Below are the code and all the weights of a small trained network. Each question names an input and a class and asks about switching units off, where a switched-off unit gives its printed mean instead of its output.

import numpy as np


def w(rows, s, z=0):
    codes = np.array(rows[::2]) - 128.0
    scale = np.full(codes.shape[1], s)
    scale[-1] = z or s
    return codes * scale


def f(y):
    return np.maximum(y, 0)


def log_softmax(a):
    a = a - a.max(-1, keepdims=True)
    return a - np.log(np.exp(a).sum(-1, keepdims=True))


def net(x, mask):
    res = np.array(x, float).reshape(1, 6) / 4 @ E
    y = f(res @ A[0][:, :-1].T + A[0][:, -1])
    res = res + np.where(mask, y, B[0][:, -1]) @ B[0][:, :-1]
    return log_softmax(res[-1] @ U[:, :-1].T + U[:, -1])


A, B = {}, {}
E = w([
[126,126,128,128],'x0',
[159,81,121,44],'x1',
[128,127,128,128],'x2',
[164,144,246,120],'x3',
[192,59,121,194],'x4',
[212,201,98,89],'x5',
],0.012)
A[0] = w([
[163,103,166,146,64],'N0',
[88,125,230,107,79],'N1',
[80,161,116,124,152],'N2',
[107,143,60,115,55],'N3',
[148,95,133,116,2],'N4',
[134,71,136,72,223],'N5',
[132,166,115,255,133],'N6',
[184,187,103,114,93],'N7',
[183,123,93,95,250],'N8',
[54,151,132,78,63],'N9',
[52,94,197,184,83],'N10',
[183,79,142,64,150],'N11',
[111,117,96,146,108],'N12',
[135,167,77,114,39],'N13',
[200,75,95,162,153],'N14',
[156,85,86,54,170],'N15',
[65,5,164,62,93],'N16',
[207,155,102,84,43],'N17',
[108,63,143,56,154],'N18',
[173,187,181,127,118],'N19',
[178,217,99,165,78],'N20',
[139,198,166,191,100],'N21',
[180,170,195,170,117],'N22',
[154,131,209,68,159],'N23',
[180,130,106,75,131],'N24',
[171,48,150,182,135],'N25',
[79,92,64,33,200],'N26',
[41,174,167,237,155],'N27',
[95,104,74,140,61],'N28',
[113,138,47,116,64],'N29',
[111,126,130,168,108],'N30',
[83,181,151,78,36],'N31',
[82,207,119,57,83],'N32',
[106,165,22,104,91],'N33',
[66,73,101,145,59],'N34',
[74,135,148,89,77],'N35',
[166,100,213,95,115],'N36',
[188,70,107,178,82],'N37',
],0.012,0.0032)
B[0] = w([
[159,140,104,134,164],'N0',
[153,91,176,234,193],'N1',
[131,210,116,55,172],'N2',
[132,98,143,195,169],'N3',
[129,153,98,87,140],'N4',
[115,208,60,157,183],'N5',
[103,164,52,92,223],'N6',
[43,15,153,81,179],'N7',
[81,135,148,130,192],'N8',
[191,156,194,65,177],'N9',
[167,53,74,106,214],'N10',
[68,154,50,144,189],'N11',
[254,99,102,153,157],'N12',
[178,67,116,150,157],'N13',
[177,206,148,65,206],'N14',
[84,161,61,167,191],'N15',
[36,78,79,62,204],'N16',
[86,25,136,60,182],'N17',
[115,173,61,131,180],'N18',
[165,80,101,197,186],'N19',
[54,50,79,51,187],'N20',
[107,140,45,110,191],'N21',
[109,96,100,178,197],'N22',
[153,130,51,192,194],'N23',
[74,102,115,130,177],'N24',
[178,212,158,52,210],'N25',
[172,174,100,165,207],'N26',
[118,135,29,73,247],'N27',
[156,69,160,233,170],'N28',
[151,114,172,208,178],'N29',
[74,149,115,64,160],'N30',
[190,121,131,99,172],'N31',
[204,145,135,105,195],'N32',
[167,90,153,196,200],'N33',
[171,65,180,121,182],'N34',
[228,123,162,93,163],'N35',
[147,117,72,189,192],'N36',
[204,183,172,56,197],'N37',
],0.0054,0.013)
U = w([
[81,55,110,89,148],'0',
[197,107,132,254,72],'1',
[222,226,152,67,47],'2',
[50,189,54,124,39],'3',
[123,153,115,145,253],'4',
[121,158,109,150,216],'5',
[82,160,215,168,110],'6',
],0.0099,0.0062)

Each question gives the input, the list of numbers given to net, and the class t.
The units are the neurons (one row each of A and B). Each row of codes is followed by its name. A weight is (code - 128) times the scale printed after its matrix; where a second scale follows, it is the last column's (A, B and U).
mask holds one flag per neuron, in row order. A switched-off neuron (its flag False) gives its mean, the last column of its row in B, instead of its output. The means were averaged over made-up inputs and are rounded, as every weight is.
A unit's drop is (log p(t) with every unit on - log p(t) with that unit switched off) / (log p(t) with every unit on - log p(t) with every unit switched off).
The circuit of an input: a set's keep is (log p(t) with only the set's units on - log p(t) with every unit switched off) / (log p(t) with every unit on - log p(t) with every unit switched off). Starting from the 12 units with the biggest drops (on a tie, the unit counted first), units are removed one at a time, each time the one whose removal leaves the highest keep (on an exact tie, the one counted first), for as long as the keep stays at least 0.8.
circuit, biggest first: the units of the circuit, biggest drop first
most important unit: the unit with the biggest drop
k most important neurons: the k neurons with the biggest drops, biggest first
drop of u: that unit's drop, to one decimal
input [4,-6,-5,3,4,3], class 3: circuit, biggest first : N6; N21; N20
input [4,-1,-1,-1,-7,4], class 2: circuit, biggest first : N32
input [2,1,-1,5,4,5], class 0: circuit, biggest first : N17; N7
input [3,-6,7,6,8,-7], class 2: circuit, biggest first : N25; N37
input [-1,7,1,-4,5,5], class 3: 3 most important neurons : N15; N11; N5
input [-1,3,-6,7,-8,-7], class 2: 3 most important neurons : N9; N35; N31
input [-3,-1,4,7,3,5], class 1: circuit, biggest first : N19; N22
input [-1,-6,-2,5,7,8], class 0: circuit, biggest first : N20; N7
input [-1,7,4,-5,3,-6], class 3: circuit, biggest first : N5; N18
input [6,-5,3,2,7,-7], class 0: circuit, biggest first : N10; N27
input [-1,-3,-8,-7,-6,8], class 0: circuit, biggest first : N20; N7; N17
input [3,-4,-4,-7,-8,1], class 2: circuit, biggest first : N9; N32
input [-1,4,2,7,4,2], class 1: circuit, biggest first : N36; N23
input [0,7,-6,2,0,8], class 0: most important neuron : N17
input [6,4,-8,-6,-4,-3], class 4: 3 most important neurons : N16; N1; N19
input [5,8,-4,-2,-5,4], class 3: 2 most important neurons : N15; N11
input [-6,-6,-6,-7,-6,-3], class 1: 2 most important neurons : N33; N28
input [-2,-1,4,8,0,7], class 1: 2 most important neurons : N19; N23
input [0,-6,-3,5,7,4], class 2: 4 most important neurons : N25; N37; N14; N16
input [-7,-2,7,7,-6,-2], class 1: most important unit : N1
input [8,-8,-8,5,-5,-8], class 0: drop of N33 : 0.0
